[[ 83  87]
 [ 29 -52]
 [-41  14]
 [-44  22]]
->
[[-44  22]
 [-41  14]
 [ 29 -52]
 [ 83  87]]

[[-47  74]
 [ -2  -4]
 [-27  28]
 [-13   6]
 [ 66  36]
 [ 17  -2]
 [-38  55]
 [ 28   7]
 [ 36  10]]
->
[[-47  74]
 [-38  55]
 [-27  28]
 [-13   6]
 [ -2  -4]
 [ 17  -2]
 [ 28   7]
 [ 36  10]
 [ 66  36]]

[[-42  52 -53  -7 -30 -30  63  31   4 -62  39 -44]
 [ 37 -23  33   6  30  28 -19   8  -2  27 -18  19]
 [-95 -42 -59  26  42  71 -37  37 -44  74 -79 -38]]
->
[[-95 -42 -59  26  42  71 -37  37 -44  74 -79 -38]
 [-42  52 -53  -7 -30 -30  63  31   4 -62  39 -44]
 [ 37 -23  33   6  30  28 -19   8  -2  27 -18  19]]

[[-56 -40 -16  46 -43  46  38  -4  24]
 [  2  55  63 -43  33 -38 -43 -52 -81]
 [ 14  43  23 -43  39 -36 -26 -13 -45]
 [-34   9  23   5  -6  -6   9 -35 -21]]
->
[[-56 -40 -16  46 -43  46  38  -4  24]
 [-34   9  23   5  -6  -6   9 -35 -21]
 [  2  55  63 -43  33 -38 -43 -52 -81]
 [ 14  43  23 -43  39 -36 -26 -13 -45]]

[[   1    5    9  -11    4   25  -26   17   44   25   35]
 [  83   69 -103   91  -71  -85  -29  -93  -18  -79  -43]
 [  27   18  -35   37  -38  -30  -16  -24  -13  -11  -23]
 [  35   52  -16   28  -34  -20  -56  -54   25  -38   -6]
 [ -78  -81   96  -90   84  100   40   80   25   95   84]
 [ -22  -37   22   -8   11   41   35   38  -38   32   -4]
 [  40   65  -22   25  -43  -21  -83  -69   70  -15   49]
 [  22  -21  -39   33  -18  -14   46   -7  -56  -24  -36]]
->
[[ -78  -81   96  -90   84  100   40   80   25   95   84]
 [ -22  -37   22   -8   11   41   35   38  -38   32   -4]
 [   1    5    9  -11    4   25  -26   17   44   25   35]
 [  22  -21  -39   33  -18  -14   46   -7  -56  -24  -36]
 [  27   18  -35   37  -38  -30  -16  -24  -13  -11  -23]
 [  35   52  -16   28  -34  -20  -56  -54   25  -38   -6]
 [  40   65  -22   25  -43  -21  -83  -69   70  -15   49]
 [  83   69 -103   91  -71  -85  -29  -93  -18  -79  -43]]

[[-23  15  -6  12  -1  23   9 -39]
 [-40  11  -7  15   2  45  12 -52]
 [-64  51 -60  57  54  48  52   6]
 [-31 -26  26  -9 -10  53  -4 -70]
 [ 19   6  10 -24   3 -49  -8  26]
 [ 23  -9  19 -24 -29 -38 -43   1]
 [ -6  -8   6  -6  17 -15  -1  18]
 [-42  88 -80  76  79   0  34  61]]
->
[[-64  51 -60  57  54  48  52   6]
 [-42  88 -80  76  79   0  34  61]
 [-40  11  -7  15   2  45  12 -52]
 [-31 -26  26  -9 -10  53  -4 -70]
 [-23  15  -6  12  -1  23   9 -39]
 [ -6  -8   6  -6  17 -15  -1  18]
 [ 19   6  10 -24   3 -49  -8  26]
 [ 23  -9  19 -24 -29 -38 -43   1]]
---
[[ 81 -67]
 [-58  44]
 [ 77 -64]
 [ 39 -31]
 [ -4   3]]
->
[-67 -58]

[[76  6]
 [74 23]
 [40 31]]
->
[ 6 74]

[[-50  63  -7]
 [ 75  13 -70]
 [-40  43 -53]]
->
[ -7  13 -40]

[[ 27 -89  25]
 [-12  12 -57]
 [-28 -10  33]]
->
[ 25  12 -28]

[[  0 -37]
 [ 99 -42]]
->
[-37  99]

[[ 77   7  10  63 -38]
 [-50  30 -62  73  38]
 [-13 -19 -45 -60  68]
 [  6 -11 -53 -23  -4]]
->
[-38  73 -45 -11]

[[ -8 -62 -61  86]
 [ 98  16  85  62]
 [-18 -47 -22  57]
 [ 47  59  79 -18]
 [  5 -59 -29  38]]
->
[ 86  85 -47  47]

[[-89 -76  60 -54]
 [-19  50  62 -49]
 [-90 -61  83 -71]]
->
[-54  62 -61]

[[ 48 -69 -96  13 -77]
 [ 27 -36 -46  13 -39]
 [  0 -11 -12  -8  -7]]
->
[-77  13 -12]
---
[[   4    0   15  -24  -22  -20    2  -36]
 [  23   99  -11   20  -43  -63   83  -60]
 [   8  -35    0   41   63    0   45  -25]
 [  26   81    2  -20  -36 -100   43  -11]
 [  -6    2    0   35    0  -10    0   17]]
->
[[   8  -35    0   41   63    0   45  -25]
 [   4    0   15  -24  -22  -20    2  -36]
 [  -6    2    0   35    0  -10    0   17]
 [  26   81    2  -20  -36 -100   43  -11]
 [  23   99  -11   20  -43  -63   83  -60]]

[[ -4 -11]
 [-33 -78]]
->
[[-33 -78]
 [ -4 -11]]

[[  6 -94  91  91]
 [ 71 -52  63  65]
 [ 92  -9  11   6]
 [ -9  53 -90 -88]
 [  7 -39  60  87]
 [-60  46 -36  -5]]
->
[[  6 -94  91  91]
 [ 71 -52  63  65]
 [  7 -39  60  87]
 [ 92  -9  11   6]
 [-60  46 -36  -5]
 [ -9  53 -90 -88]]

[[-39  25 -34  -8  22  44 -10]
 [-53 -18  20  22  40  -4  36]
 [ 42   7 -24  -6 -24  13 -12]
 [-23  -3  12  -8  19   6  -1]
 [-22 -34  -1  23  18 -27   0]
 [ 51 -20  35  -5 -59 -35  -7]
 [ 10 -35  -5 -17 -12 -55  15]
 [-84  28 -26   3  57  15 -27]
 [-21  -6 -13  19  29 -57  42]]
->
[[ 10 -35  -5 -17 -12 -55  15]
 [-22 -34  -1  23  18 -27   0]
 [ 51 -20  35  -5 -59 -35  -7]
 [-53 -18  20  22  40  -4  36]
 [-21  -6 -13  19  29 -57  42]
 [-23  -3  12  -8  19   6  -1]
 [ 42   7 -24  -6 -24  13 -12]
 [-39  25 -34  -8  22  44 -10]
 [-84  28 -26   3  57  15 -27]]

[[-82  23 -58  15]
 [-59  45 -24   7]
 [-53  39 -25  15]
 [ 40  21 -63  18]
 [-30  17   7  66]
 [ 11 -22  34  -6]]
->
[[ 11 -22  34  -6]
 [-30  17   7  66]
 [ 40  21 -63  18]
 [-82  23 -58  15]
 [-53  39 -25  15]
 [-59  45 -24   7]]

[[ 27 -13  -9  10   2   4  12  -9]
 [-14  -7 -12  13   0 -51   2   4]
 [ 76 -57  18  12 -36  46  -8 -10]]
->
[[ 76 -57  18  12 -36  46  -8 -10]
 [ 27 -13  -9  10   2   4  12  -9]
 [-14  -7 -12  13   0 -51   2   4]]

[[ 13  94   5 -73 -23  30  73  -4  34  -1 -35   9  27  69]
 [-11  15 -60 -18  32  39  -3  25  26   5 -18 -35 -47   9]
 [  2  51 -54 -53 -10  38  30  18 -40 -13  49 -30  -9  20]
 [ 13  -7  32 -45  12  39  25 -14  59  -3  41   9  79  23]
 [ 38  31 -13 -32  37  92 -42   0  92  75  12   6  23 -16]
 [ 11 -10  33  14 -26  74  58   5   3  25  10 -42   2  40]]
->
[[ 11 -10  33  14 -26  74  58   5   3  25  10 -42   2  40]
 [ 13  -7  32 -45  12  39  25 -14  59  -3  41   9  79  23]
 [-11  15 -60 -18  32  39  -3  25  26   5 -18 -35 -47   9]
 [ 38  31 -13 -32  37  92 -42   0  92  75  12   6  23 -16]
 [  2  51 -54 -53 -10  38  30  18 -40 -13  49 -30  -9  20]
 [ 13  94   5 -73 -23  30  73  -4  34  -1 -35   9  27  69]]

[[ 34 -38  27  -7 101 -14 -91  -2]
 [ 45 -50  -1  18  40   3 -97  58]
 [ 41 -72 -23   5  39  47 -43  36]
 [ 40 -64  20   6  54  39 -31   0]]
->
[[ 41 -72 -23   5  39  47 -43  36]
 [ 40 -64  20   6  54  39 -31   0]
 [ 45 -50  -1  18  40   3 -97  58]
 [ 34 -38  27  -7 101 -14 -91  -2]]
